Each row is followed by its class. Each block has new classes.
[ 0.48  1.36 -1.58  1.16  2.03 -0.93 -0.06 -0.17 -2.06  0.57  1.00 -1.05
  1.79  0.48 -0.82 -0.01 -1.08 -0.07 -0.73  0.78  0.42 -0.32 -1.41 -2.80
  1.87  1.01 -0.99 -0.10  0.06  0.39  0.25  0.44  1.04  1.17 -1.49  0.10
  0.03  0.19 -1.31 -1.33 -1.07 -1.81  0.62 -4.18]
J218
[ 1.17  3.07  1.11 -1.87 -1.11 -1.23 -1.90  0.85 -0.80  0.93 -0.23  0.04
  1.60  0.43 -0.84  0.55 -0.40  0.10 -0.98 -1.15  2.63  0.30 -0.91 -2.70
 -1.02  0.02  1.21  0.95 -0.22 -0.27  0.29  0.42 -2.32  0.01 -3.70 -0.43
  2.78  2.24 -1.84  0.02  0.83  0.10 -0.56  0.32]
j976
[ 1.63  1.91  1.73 -4.24 -1.31 -0.66 -3.70 -1.85  1.50 -0.18  0.61  0.79
  2.01 -1.53 -1.31 -0.22 -1.03 -0.05  0.30 -1.75 -0.98  0.24 -2.89  5.81
 -2.80 -2.03  0.63  1.17 -2.55  4.41 -0.34 -0.38  1.21  0.29  3.81 -0.83
  1.46 -1.45 -1.90 -2.11  4.06 -2.16 -2.54  0.98]
j976
[ 1.15  0.05  3.13 -0.77 -0.40  0.97 -2.58 -1.17  1.89 -0.79  0.02  0.09
 -0.59 -0.99  0.26 -1.03 -0.42 -0.68 -0.45 -0.19 -1.73  0.03  0.97  1.65
  1.69 -0.88 -3.09 -0.40 -0.17 -1.02  0.23 -2.90  1.43  0.86  0.68  0.43
  1.52  0.66  1.72 -1.44  1.70  0.96 -0.08  2.39]
j976
[-0.38  1.93  2.72 -3.45 -0.14 -1.43 -1.63  1.21 -1.22  0.20  0.50  0.35
 -0.87  0.58  0.04 -0.12 -0.73 -0.11 -2.28  0.16  2.93  1.62  0.74 -2.20
 -0.42 -0.45  0.49 -0.10  1.02 -0.17  0.27  0.72 -3.28 -0.50 -4.58 -1.40
  1.33  1.30  0.60  0.25  1.24  1.48 -2.82  0.84]
j976
[ 0.33  1.03  0.97 -0.41 -0.34  1.88 -0.88 -1.00  2.10 -0.24 -0.51 -0.87
 -0.54 -0.96  0.82  0.28 -0.77  0.47 -1.20 -0.48  0.14  0.56  1.53 -0.27
 -1.22 -0.41 -0.52 -1.70  0.29 -0.16  0.05 -2.53  0.89  0.04  0.20 -0.38
  0.72  0.40  0.55  0.11  0.40  0.78  0.38  1.37]
j976
[-0.54 -2.38 -2.07  2.30 -0.84  3.85  0.44 -1.22  2.28  1.21  1.38 -0.80
 -0.85 -2.86 -0.55  1.47 -0.07  1.98 -0.29 -0.15 -0.48  1.28  0.79  1.38
 -0.38  2.00 -0.31 -2.36 -2.00  0.88 -0.09 -2.59  3.41 -0.41  5.05  1.14
  0.48 -0.89 -0.58  3.96 -1.40 -1.14 -2.46 -0.12]
J610
[ 0.78 -2.34 -3.70  1.58  1.03  3.44  2.36 -0.06 -0.82  0.25 -0.67 -1.06
 -3.01 -2.40 -0.58  1.06 -0.65  2.18  1.05 -0.41 -0.43 -0.85  0.82 -4.76
  0.62  3.60 -1.54 -2.48 -0.03  0.69 -1.02 -2.35  2.94 -1.65  0.28 -0.56
  1.53 -0.01 -1.26  4.49 -1.95 -1.32 -1.17 -2.21]
J610
[-1.28 -0.15 -1.42  0.69  0.80  0.21 -0.04  1.06 -1.49 -0.03  0.47 -0.76
 -0.97  0.67  0.13 -0.97 -0.87  0.25  1.23  0.70 -2.14 -0.67 -1.12 -3.72
  0.19  2.42 -2.66 -1.35  0.41 -0.02 -1.13  0.33  1.14  2.09  0.49  0.64
  1.17  0.37  0.18  3.26 -2.52  0.10  0.61 -3.74]
J610
[ 1.40 -0.30 -1.06 -0.52  1.22  1.63 -0.33  0.31 -1.49  1.55  0.45 -0.54
 -1.46  0.17  0.27  0.09 -1.04 -0.30  0.02  1.21 -1.76  0.57  0.09 -2.54
 -0.42  1.75 -0.82  0.34  0.13  1.44 -0.94 -3.57  3.39 -0.62 -2.50  0.27
  0.21  0.67 -0.50  1.71 -1.05 -0.14 -0.02 -1.07]
J610
[ 0.62  1.35  1.83 -1.03 -0.47  2.41 -2.19 -1.09  2.56 -1.96 -0.19 -0.21
 -0.36 -0.98 -0.20  0.53 -0.70  0.53 -0.08 -1.32 -2.82 -0.51  0.86  3.11
 -0.91 -0.72 -1.30 -0.10 -0.80  0.37  0.01 -3.41  3.16  0.16  4.47  0.48
 -0.06 -0.63 -0.43 -0.21  0.25 -0.26 -1.40  1.19]
J610
[-1.79  3.00  2.02 -2.51 -0.57 -2.61  1.12  3.06 -2.29  3.03 -0.03  0.84
  1.30  1.20  1.45 -0.62 -0.66 -1.53 -0.33  0.61  4.18 -0.59  1.67 -5.67
  0.82 -2.29  1.11  2.82  0.90 -0.06 -0.68  2.12 -4.03  0.58 -6.95  0.24
  0.93  0.07  0.15  1.06  0.70  2.33  1.31  0.52]
j976
